Below are the code and all the weights of a small trained network. Each question names an input and a class and asks about switching units off, where a switched-off unit gives its printed mean instead of its output.

import numpy as np


def w(rows, s, z=0):
    codes = np.array(rows[::2]) - 128.0
    scale = np.full(codes.shape[1], s)
    scale[-1] = z or s
    return codes * scale


def f(y):
    return np.maximum(y, 0)


def log_softmax(a):
    a = a - a.max(-1, keepdims=True)
    return a - np.log(np.exp(a).sum(-1, keepdims=True))


def net(x, mask):
    res = np.array(x, float).reshape(1, 5) / 4 @ E
    y = f(res @ A[0][:, :-1].T + A[0][:, -1])
    res = res + np.where(mask, y, B[0][:, -1]) @ B[0][:, :-1]
    return log_softmax(res[-1] @ U[:, :-1].T + U[:, -1])


A, B = {}, {}
E = w([
[133,47,156,94,26,56,197],'x0',
[140,198,40,221,78,83,196],'x1',
[7,126,119,85,148,207,217],'x2',
[130,130,131,126,129,127,130],'x3',
[129,128,130,131,130,128,129],'x4',
],0.014)
A[0] = w([
[199,153,175,165,68,113,48,212],'neuron 0',
[139,32,178,26,161,177,46,251],'neuron 1',
[144,66,117,164,82,41,117,150],'neuron 2',
[107,113,156,134,163,108,148,80],'neuron 3',
[92,196,110,136,175,198,136,140],'neuron 4',
[75,105,133,108,95,135,193,93],'neuron 5',
[115,36,142,105,73,107,172,121],'neuron 6',
[110,101,127,160,189,124,48,147],'neuron 7',
[155,205,70,194,71,156,193,147],'neuron 8',
[160,176,113,152,74,109,119,127],'neuron 9',
[3,136,136,121,108,197,186,143],'neuron 10',
[102,134,112,133,224,142,90,181],'neuron 11',
[130,177,106,120,101,101,162,110],'neuron 12',
[168,221,92,163,195,159,66,208],'neuron 13',
],0.014,0.012)
B[0] = w([
[232,162,149,158,100,118,14,209],'neuron 0',
[148,151,252,75,99,207,134,253],'neuron 1',
[161,129,150,200,92,91,115,191],'neuron 2',
[154,128,123,97,143,123,133,134],'neuron 3',
[38,73,161,163,207,149,119,189],'neuron 4',
[132,118,72,103,107,133,171,169],'neuron 5',
[208,85,131,58,70,81,162,187],'neuron 6',
[96,198,177,131,121,192,100,172],'neuron 7',
[87,34,52,157,131,98,96,202],'neuron 8',
[117,167,102,215,105,101,132,167],'neuron 9',
[83,84,122,64,144,101,215,210],'neuron 10',
[65,159,160,137,177,191,142,187],'neuron 11',
[96,130,92,157,112,108,159,155],'neuron 12',
[105,151,50,109,219,179,19,216],'neuron 13',
],0.011,0.033)
U = w([
[169,228,172,111,179,194,34,204],'0',
[63,195,197,102,225,171,171,131],'1',
[156,201,32,163,208,129,37,132],'2',
[62,80,77,118,215,138,107,151],'3',
[212,128,233,112,83,102,64,210],'4',
[160,116,156,11,110,137,165,91],'5',
[189,158,100,178,83,32,96,22],'6',
[129,111,50,106,109,68,191,5],'7',
],0.011,0.0027)

Each question gives the input, the list of numbers given to net, and the class t.
The units are the neurons (one row each of A and B). Each row of codes is followed by its name. A weight is (code - 128) times the scale printed after its matrix; where a second scale follows, it is the last column's (A, B and U).
mask holds one flag per neuron, in row order. A switched-off neuron (its flag False) gives its mean, the last column of its row in B, instead of its output. The means were averaged over made-up inputs and are rounded, as every weight is.
A unit's drop is (log p(t) with every unit on - log p(t) with that unit switched off) / (log p(t) with every unit on - log p(t) with every unit switched off).
The circuit of an input: a set's keep is (log p(t) with only the set's units on - log p(t) with every unit switched off) / (log p(t) with every unit on - log p(t) with every unit switched off). Starting from the 12 units with the biggest drops (on a tie, the unit counted first), units are removed one at a time, each time the one whose removal leaves the highest keep (on an exact tie, the one counted first), for as long as the keep stays at least 0.8.
circuit, biggest first: the units of the circuit, biggest drop first
unit that matters most: the unit with the biggest drop
k most important neurons: the k neurons with the biggest drops, biggest first
drop when u is switched off: that unit's drop, to one decimal
input [-3,7,0,-7,7], class 2: 2 most important neurons -> [neuron 10; neuron 13]
input [6,6,0,-8,6], class 6: 2 most important neurons -> [neuron 2; neuron 10]
input [-3,1,5,-6,-7], class 3: circuit, biggest first -> [neuron 1]
input [-4,1,1,7,-6], class 3: circuit, biggest first -> [neuron 1; neuron 0]
input [2,0,1,-6,-7], class 5: 2 most important neurons -> [neuron 0; neuron 8]
input [0,8,-6,-5,-7], class 2: 3 most important neurons -> [neuron 13; neuron 6; neuron 1]
input [-1,2,0,2,-1], class 2: 2 most important neurons -> [neuron 1; neuron 10]
input [1,1,3,5,-8], class 7: circuit, biggest first -> [neuron 1; neuron 13]
input [-6,6,1,-8,-3], class 3: 2 most important neurons -> [neuron 0; neuron 4]
input [-7,0,5,2,1], class 1: 2 most important neurons -> [neuron 11; neuron 8]
input [0,6,4,-8,-1], class 3: 2 most important neurons -> [neuron 6; neuron 8]
input [1,6,0,-6,-5], class 6: 2 most important neurons -> [neuron 13; neuron 10]
input [0,2,8,-6,-5], class 3: 2 most important neurons -> [neuron 4; neuron 1]
input [-5,3,1,-4,0], class 3: unit that matters most -> neuron 0
input [-2,-6,3,2,1], class 1: drop when neuron 6 is switched off -> 0.0
input [-3,2,-1,0,6], class 2: drop when neuron 1 is switched off -> 0.8
input [5,1,1,6,3], class 7: drop when neuron 1 is switched off -> 0.8
